Below is a small trained network, with its code and all its weights. Each question gives an input and a class and asks what happens when units are switched off, that is, made to give their printed mean instead of their output.

import numpy as np


def w(rows, s, z=0):
    codes = np.array(rows[::2]) - 128.0
    scale = np.full(codes.shape[1], s)
    scale[-1] = z or s
    return codes * scale


def norm(h):
    return h / np.sqrt((h * h).mean(-1, keepdims=True) + 1e-5)


def f(y):
    return y / 2 * (1 + np.tanh(0.7978845608 * (y + 0.044715 * y**3)))


def log_softmax(a):
    a = a - a.max(-1, keepdims=True)
    return a - np.log(np.exp(a).sum(-1, keepdims=True))


def net(x, mask):
    res = np.array(x, float).reshape(1, 5) / 4 @ E
    u = 0
    for l in range(3):
        y = f(norm(res) @ A[l][:, :-1].T + A[l][:, -1])
        res = res + np.where(mask[u : u + 3], y, B[l][:, -1]) @ B[l][:, :-1]
        u += 3
    return log_softmax(norm(res)[-1] @ U[:, :-1].T + U[:, -1])


A, B = {}, {}
E = w([
[200,254,99],'x0',
[131,151,178],'x1',
[127,129,128],'x2',
[130,96,76],'x3',
[127,129,127],'x4',
],0.0092)
A[0] = w([
[240,85,236,174],'0.n1',
[38,70,123,254],'0.n2',
[255,253,71,123],'0.n3',
],0.0072,0.0056)
B[0] = w([
[33,90,192,161],'0.n1',
[169,120,198,225],'0.n2',
[4,96,118,254],'0.n3',
],0.011,0.0071)
A[1] = w([
[114,136,3,48],'1.n1',
[74,27,101,250],'1.n2',
[209,45,224,186],'1.n3',
],0.011,0.0023)
B[1] = w([
[146,3,118,170],'1.n1',
[134,202,78,231],'1.n2',
[186,95,121,255],'1.n3',
],0.016,0.0079)
A[2] = w([
[192,157,183,113],'2.n1',
[245,86,103,1],'2.n2',
[135,171,69,25],'2.n3',
],0.012,0.0032)
B[2] = w([
[95,84,147,179],'2.n1',
[121,247,148,253],'2.n2',
[104,134,102,130],'2.n3',
],0.011,0.0054)
U = w([
[224,148,212,253],'0',
[57,161,67,156],'1',
[234,208,76,71],'2',
[149,40,44,114],'3',
[138,4,242,61],'4',
[72,205,213,43],'5',
],0.018,0.0049)

Each question gives the input, the list of numbers given to net, and the class t.
The units are the neurons (one row each of A and B). Each row of codes is followed by its name. A weight is (code - 128) times the scale printed after its matrix; where a second scale follows, it is the last column's (A, B and U).
mask holds one flag per neuron, layer by layer. A switched-off neuron (its flag False) gives its mean, the last column of its row in B, instead of its output. The means were averaged over made-up inputs and are rounded, as every weight is.
A unit's drop is (log p(t) with every unit on - log p(t) with that unit switched off) / (log p(t) with every unit on - log p(t) with every unit switched off).
The circuit of an input: a set's keep is (log p(t) with only the set's units on - log p(t) with every unit switched off) / (log p(t) with every unit on - log p(t) with every unit switched off). Starting from all 9 units, units are removed one at a time, each time the one whose removal leaves the highest keep (on an exact tie, the one counted first), for as long as the keep stays at least 0.8.
circuit, biggest first: the units of the circuit, biggest drop first
k most important neurons: the k neurons with the biggest drops, biggest first
top k neurons in layer l: the k neurons of layer l with the biggest drops, biggest first
input [-5,-4,8,-1,6], class 0: 2 most important neurons -> 0.n2; 0.n3
input [8,-7,-2,-5,-3], class 1: most important neuron -> 1.n3
input [-2,-1,8,-4,5], class 0: 2 most important neurons -> 0.n3; 1.n3
input [8,-4,4,1,5], class 3: circuit, biggest first -> 1.n1; 2.n2; 0.n3
input [-5,-1,6,4,5], class 2: circuit, biggest first -> 1.n2; 0.n3
input [-3,6,-3,7,-4], class 0: top 2 neurons in layer 0 -> 0.n2; 0.n3
input [-8,-5,0,-7,-3], class 0: circuit, biggest first -> 0.n3; 1.n3; 1.n2; 1.n1
input [-3,-8,0,2,8], class 2: circuit, biggest first -> 0.n3; 1.n2
input [8,-2,-4,1,-1], class 3: circuit, biggest first -> 2.n2; 0.n3; 1.n2
input [4,-3,-4,6,-7], class 3: 3 most important neurons -> 1.n1; 0.n1; 2.n2
input [2,-5,6,1,-3], class 3: circuit, biggest first -> 1.n1; 0.n2
input [-4,-1,-8,8,2], class 2: circuit, biggest first -> 0.n3; 1.n2
input [7,2,-7,-1,7], class 5: 2 most important neurons -> 1.n3; 1.n2
input [3,-5,-6,-2,6], class 1: top neuron in layer 0 -> 0.n3
input [4,-4,-4,3,7], class 3: top 2 neurons in layer 0 -> 0.n1; 0.n2
input [-1,4,-8,-2,-5], class 4: 3 most important neurons -> 0.n3; 0.n1; 2.n2
input [3,-4,0,3,-7], class 3: 2 most important neurons -> 1.n1; 0.n1
input [4,-8,-1,-8,0], class 1: 2 most important neurons -> 0.n3; 0.n2
input [8,5,-4,3,-4], class 1: 3 most important neurons -> 0.n2; 0.n3; 2.n2
input [4,-5,-4,-7,2], class 1: circuit, biggest first -> 0.n3
input [0,7,-5,-5,-7], class 4: 3 most important neurons -> 0.n3; 2.n2; 1.n2
input [6,-3,4,3,7], class 3: 3 most important neurons -> 1.n1; 2.n2; 0.n1
input [-8,8,-1,7,5], class 0: 4 most important neurons -> 0.n3; 1.n3; 0.n2; 1.n2
input [4,-2,-2,0,5], class 1: 2 most important neurons -> 0.n3; 1.n3
input [0,-2,-4,2,-2], class 2: 2 most important neurons -> 2.n2; 1.n1
input [-4,7,8,8,1], class 0: top 2 neurons in layer 0 -> 0.n2; 0.n3
input [-3,2,3,3,3], class 0: top 2 neurons in layer 0 -> 0.n2; 0.n3
input [0,4,-7,-6,-3], class 4: top neuron in layer 1 -> 1.n2
